Below is a small trained network, with its code and all its weights. Each question gives an input and a class and asks what happens when units are switched off, that is, made to give their printed mean instead of their output.

import numpy as np


def w(rows, s, z=0):
    codes = np.array(rows[::2]) - 128.0
    scale = np.full(codes.shape[1], s)
    scale[-1] = z or s
    return codes * scale


def f(y):
    return y / 2 * (1 + np.tanh(0.7978845608 * (y + 0.044715 * y**3)))


def log_softmax(a):
    a = a - a.max(-1, keepdims=True)
    return a - np.log(np.exp(a).sum(-1, keepdims=True))


def net(x, mask):
    res = np.array(x, float).reshape(1, 8) / 4 @ E
    y = f(res @ A[0][:, :-1].T + A[0][:, -1])
    res = res + np.where(mask, y, B[0][:, -1]) @ B[0][:, :-1]
    return log_softmax(res[-1] @ U[:, :-1].T + U[:, -1])


A, B = {}, {}
E = w([
[132,131,1],'x0',
[168,210,149],'x1',
[128,126,127],'x2',
[128,128,128],'x3',
[126,129,128],'x4',
[23,175,116],'x5',
[127,128,127],'x6',
[127,128,129],'x7',
],0.0056)
A[0] = w([
[68,2,129,71],'n1',
[120,141,197,79],'n2',
[119,114,215,59],'n3',
[181,243,136,115],'n4',
[142,110,126,3],'n5',
[129,116,189,59],'n6',
[107,137,141,63],'n7',
[165,123,115,41],'n8',
[137,147,169,22],'n9',
[142,132,56,16],'n10',
[105,62,138,93],'n11',
[120,115,207,58],'n12',
[234,73,137,58],'n13',
[60,122,132,25],'n14',
[211,101,104,58],'n15',
[121,172,129,34],'n16',
[147,115,121,26],'n17',
[188,236,141,92],'n18',
[69,25,127,24],'n19',
[168,93,146,26],'n20',
[110,66,139,69],'n21',
[151,154,20,43],'n22',
[117,94,120,9],'n23',
[108,115,222,31],'n24',
[60,167,141,41],'n25',
[174,112,142,15],'n26',
[117,235,125,40],'n27',
[47,152,128,40],'n28',
[9,161,140,54],'n29',
[203,80,149,55],'n30',
[121,129,216,125],'n31',
[160,154,30,53],'n32',
[116,161,125,22],'n33',
[231,58,151,19],'n34',
],0.0089,0.0041)
B[0] = w([
[212,64,199,212],'n1',
[106,90,76,151],'n2',
[93,95,37,166],'n3',
[182,66,192,232],'n4',
[179,117,49,21],'n5',
[120,106,54,110],'n6',
[148,122,96,66],'n7',
[150,128,74,50],'n8',
[161,81,41,54],'n9',
[121,73,36,88],'n10',
[151,108,147,128],'n11',
[102,97,45,146],'n12',
[131,225,104,187],'n13',
[207,159,54,80],'n14',
[129,183,74,129],'n15',
[173,112,78,51],'n16',
[162,119,66,32],'n17',
[194,55,160,197],'n18',
[230,69,129,129],'n19',
[163,150,62,59],'n20',
[157,105,130,96],'n21',
[69,74,10,190],'n22',
[179,92,70,30],'n23',
[98,99,2,157],'n24',
[168,175,58,119],'n25',
[172,147,43,47],'n26',
[207,132,106,134],'n27',
[189,190,62,127],'n28',
[192,249,86,229],'n29',
[140,187,92,132],'n30',
[62,102,93,251],'n31',
[83,86,41,178],'n32',
[176,116,61,38],'n33',
[155,215,108,167],'n34',
],0.022,0.0014)
U = w([
[57,39,17,168],'0',
[188,248,85,65],'1',
[92,106,153,252],'2',
[91,107,153,191],'3',
[248,2,146,63],'4',
[76,117,144,121],'5',
[78,120,148,21],'6',
],0.0087,0.0028)

Each question gives the input, the list of numbers given to net, and the class t.
The units are the neurons (one row each of A and B). Each row of codes is followed by its name. A weight is (code - 128) times the scale printed after its matrix; where a second scale follows, it is the last column's (A, B and U).
mask holds one flag per neuron, in row order. A switched-off neuron (its flag False) gives its mean, the last column of its row in B, instead of its output. The means were averaged over made-up inputs and are rounded, as every weight is.
A unit's drop is (log p(t) with every unit on - log p(t) with that unit switched off) / (log p(t) with every unit on - log p(t) with every unit switched off).
The circuit of an input: a set's keep is (log p(t) with only the set's units on - log p(t) with every unit switched off) / (log p(t) with every unit on - log p(t) with every unit switched off). Starting from the 12 units with the biggest drops (on a tie, the unit counted first), units are removed one at a time, each time the one whose removal leaves the highest keep (on an exact tie, the one counted first), for as long as the keep stays at least 0.8.
circuit, biggest first: the units of the circuit, biggest drop first
k most important neurons: the k neurons with the biggest drops, biggest first
drop of u: that unit's drop, to one decimal
input [-2,0,-1,-5,4,6,-4,2], class 1: circuit, biggest first => [n29; n28]
input [0,1,7,-1,-2,-6,-6,1], class 1: circuit, biggest first => [n13; n34]
input [-3,2,0,3,0,8,-1,-3], class 1: circuit, biggest first => [n29]
input [7,-1,1,7,2,-6,5,1], class 0: 3 most important neurons => [n22; n32; n10]
input [-2,8,-4,-7,-8,-6,-4,-2], class 4: 3 most important neurons => [n18; n4; n29]
input [-3,-7,-4,-3,-3,5,1,-2], class 4: circuit, biggest first => [n1; n19]
input [-2,-7,5,-4,-4,6,0,1], class 4: 2 most important neurons => [n1; n19]
input [-2,6,7,3,-4,1,-4,0], class 4: circuit, biggest first => [n18; n4]
input [1,6,0,-5,1,-7,-1,-5], class 1: 3 most important neurons => [n13; n34; n15]
input [6,7,0,0,4,-8,4,6], class 1: 2 most important neurons => [n13; n15]
input [-6,2,-8,2,0,1,-4,-5], class 0: circuit, biggest first => [n24; n3; n31]
input [-5,8,1,7,0,-5,-1,-3], class 4: 3 most important neurons => [n18; n4; n9]
input [7,-2,-5,-5,1,4,-3,-5], class 0: 2 most important neurons => [n22; n32]
input [8,2,0,5,-2,-7,5,7], class 0: most important neuron => [n22]
input [0,8,-6,-2,6,-5,0,-6], class 4: 2 most important neurons => [n18; n4]
input [7,7,-3,-5,1,4,4,4], class 0: 4 most important neurons => [n22; n32; n1; n10]
input [2,8,3,-5,-7,2,8,1], class 4: drop of n18 => 0.3
input [4,8,3,-1,-6,2,7,-4], class 4: drop of n4 => 0.3
input [2,8,-2,-4,-5,-5,-3,-2], class 4: drop of n18 => 0.9
input [3,6,-2,6,0,-8,-5,-2], class 1: circuit, biggest first => [n13]
